Here is a tiny trained network, its code and every weight. The questions are about switching its units off for an input and a class, where a switched-off unit gives its printed mean instead of its output.

import numpy as np


def w(rows, s, z=0):
    codes = np.array(rows[::2]) - 128.0
    scale = np.full(codes.shape[1], s)
    scale[-1] = z or s
    return codes * scale


def f(y):
    return np.maximum(y, 0)


def log_softmax(a):
    a = a - a.max(-1, keepdims=True)
    return a - np.log(np.exp(a).sum(-1, keepdims=True))


def net(x, mask):
    res = np.array(x, float).reshape(1, 5) / 4 @ E
    y = f(res @ A[0][:, :-1].T + A[0][:, -1])
    res = res + np.where(mask, y, B[0][:, -1]) @ B[0][:, :-1]
    return log_softmax(res[-1] @ U[:, :-1].T + U[:, -1])


A, B = {}, {}
E = w([
[47,75,177,128,86,195],'x0',
[130,120,25,154,171,224],'x1',
[66,197,70,140,64,101],'x2',
[181,58,68,97,47,109],'x3',
[122,87,125,245,128,89],'x4',
],0.012)
A[0] = w([
[184,66,66,123,50,140,80],'n0',
[168,67,150,155,196,131,68],'n1',
[118,87,103,243,132,106,71],'n2',
[125,169,177,130,139,113,62],'n3',
[108,177,138,145,175,166,53],'n4',
[125,90,132,201,131,93,63],'n5',
[135,86,115,220,135,111,25],'n6',
[147,83,111,115,79,99,32],'n7',
[145,112,173,116,124,97,59],'n8',
[43,219,60,152,30,68,80],'n9',
[82,140,31,152,140,182,56],'n10',
[178,65,89,109,38,108,65],'n11',
[47,60,176,132,89,141,96],'n12',
[92,174,181,104,55,21,51],'n13',
[78,71,147,128,82,185,31],'n14',
[192,39,178,104,187,148,59],'n15',
[203,181,96,133,175,54,62],'n16',
[121,102,73,137,165,162,9],'n17',
[122,97,174,193,104,49,105],'n18',
[105,180,150,161,194,124,53],'n19',
[191,170,79,141,165,105,71],'n20',
[161,200,158,29,105,167,39],'n21',
[128,114,92,152,141,186,17],'n22',
[85,180,181,156,180,123,48],'n23',
[77,158,147,149,207,148,47],'n24',
[174,162,160,124,116,61,59],'n25',
[38,98,170,125,80,194,16],'n26',
[168,157,91,136,154,105,36],'n27',
[78,82,113,141,124,213,91],'n28',
[132,113,208,118,101,62,2],'n29',
[78,85,170,115,107,129,56],'n30',
[132,64,92,92,118,101,47],'n31',
[138,115,111,237,139,125,47],'n32',
[189,83,201,115,158,110,55],'n33',
[83,188,146,163,183,148,83],'n34',
[171,146,31,167,201,176,36],'n35',
[121,135,100,7,153,156,49],'n36',
],0.014,0.0093)
B[0] = w([
[210,177,223,177,86,138,212],'n0',
[107,141,64,172,170,180,186],'n1',
[87,191,110,62,88,153,200],'n2',
[157,117,164,112,123,139,159],'n3',
[155,145,170,144,94,142,171],'n4',
[98,172,105,84,85,130,173],'n5',
[97,162,114,82,84,130,175],'n6',
[158,134,187,164,96,139,164],'n7',
[129,73,123,124,138,163,160],'n8',
[107,151,45,210,230,212,251],'n9',
[150,23,127,86,151,173,202],'n10',
[187,186,226,183,93,123,212],'n11',
[120,125,99,138,162,59,204],'n12',
[152,2,129,91,130,179,231],'n13',
[91,133,118,144,166,53,177],'n14',
[95,149,66,176,205,198,211],'n15',
[74,133,104,167,155,18,216],'n16',
[122,88,165,113,125,143,159],'n17',
[107,131,114,46,88,151,211],'n18',
[191,141,190,181,80,127,180],'n19',
[70,119,125,150,171,44,191],'n20',
[78,183,107,42,69,130,197],'n21',
[123,63,152,108,110,128,159],'n22',
[196,160,202,148,100,132,185],'n23',
[172,149,175,160,96,133,183],'n24',
[88,64,145,125,118,79,187],'n25',
[96,148,119,145,165,49,194],'n26',
[84,118,144,139,157,82,160],'n27',
[130,76,111,120,146,57,197],'n28',
[155,68,141,96,119,132,188],'n29',
[123,102,111,128,133,82,164],'n30',
[153,144,154,163,93,139,160],'n31',
[89,174,115,44,74,144,181],'n32',
[104,101,97,171,177,172,193],'n33',
[198,161,175,160,90,126,193],'n34',
[127,12,157,90,128,116,213],'n35',
[49,189,117,82,57,156,193],'n36',
],0.011,0.016)
U = w([
[123,16,135,75,101,133,146],'0',
[163,159,177,161,76,116,104],'1',
[81,112,104,130,125,4,108],'2',
[72,172,103,29,68,145,110],'3',
[97,118,73,172,149,202,101],'4',
[166,124,77,91,118,123,249],'5',
],0.012,0.016)

Each question gives the input, the list of numbers given to net, and the class t.
The units are the neurons (one row each of A and B). Each row of codes is followed by its name. A weight is (code - 128) times the scale printed after its matrix; where a second scale follows, it is the last column's (A, B and U).
mask holds one flag per neuron, in row order. A switched-off neuron (its flag False) gives its mean, the last column of its row in B, instead of its output. The means were averaged over made-up inputs and are rounded, as every weight is.
A unit's drop is (log p(t) with every unit on - log p(t) with that unit switched off) / (log p(t) with every unit on - log p(t) with every unit switched off).
The circuit of an input: a set's keep is (log p(t) with only the set's units on - log p(t) with every unit switched off) / (log p(t) with every unit on - log p(t) with every unit switched off). Starting from the 12 units with the biggest drops (on a tie, the unit counted first), units are removed one at a time, each time the one whose removal leaves the highest keep (on an exact tie, the one counted first), for as long as the keep stays at least 0.8.
units of the circuit, in order: the units of the circuit, biggest drop first
unit that matters most: the unit with the biggest drop
k most important neurons: the k neurons with the biggest drops, biggest first
drop when u is switched off: that unit's drop, to one decimal
input [-5,-5,-6,1,5], class 4: 4 most important neurons : n15; n33; n1; n35
input [-4,-5,-4,8,-4], class 1: unit that matters most : n11
input [7,6,4,-1,-7], class 2: 3 most important neurons : n28; n26; n14
input [2,-5,1,-5,0], class 0: 2 most important neurons : n13; n11
input [-7,-5,6,2,-7], class 2: 2 most important neurons : n16; n25
input [5,8,8,3,-4], class 0: 2 most important neurons : n10; n28
input [-4,6,-7,3,7], class 3: 3 most important neurons : n32; n2; n9
input [-3,3,4,-4,3], class 1: 2 most important neurons : n15; n34
input [-1,0,-7,7,-8], class 3: 2 most important neurons : n36; n21
input [8,7,7,4,-7], class 2: 3 most important neurons : n26; n28; n14
input [3,-7,8,-3,8], class 3: 2 most important neurons : n18; n2
input [-6,3,5,4,-2], class 2: 3 most important neurons : n16; n20; n15
input [-8,7,-6,3,-1], class 2: 2 most important neurons : n16; n20
input [-5,-5,-6,7,-6], class 1: units of the circuit, in order : n11
input [5,-4,6,-6,-5], class 1: 3 most important neurons : n23; n34; n15
input [7,-6,-7,0,-5], class 2: 3 most important neurons : n9; n12; n26
input [-5,-6,-3,4,-7], class 3: 4 most important neurons : n21; n36; n35; n10
input [-5,6,-1,5,8], class 3: drop when n2 is switched off : 0.5
input [4,-5,-6,1,0], class 4: drop when n15 is switched off : 0.6
input [-6,7,3,-6,5], class 0: units of the circuit, in order : n35
input [-8,5,4,-5,0], class 2: drop when n16 is switched off : 0.4
input [-7,-1,8,6,-6], class 4: drop when n12 is switched off : 0.1
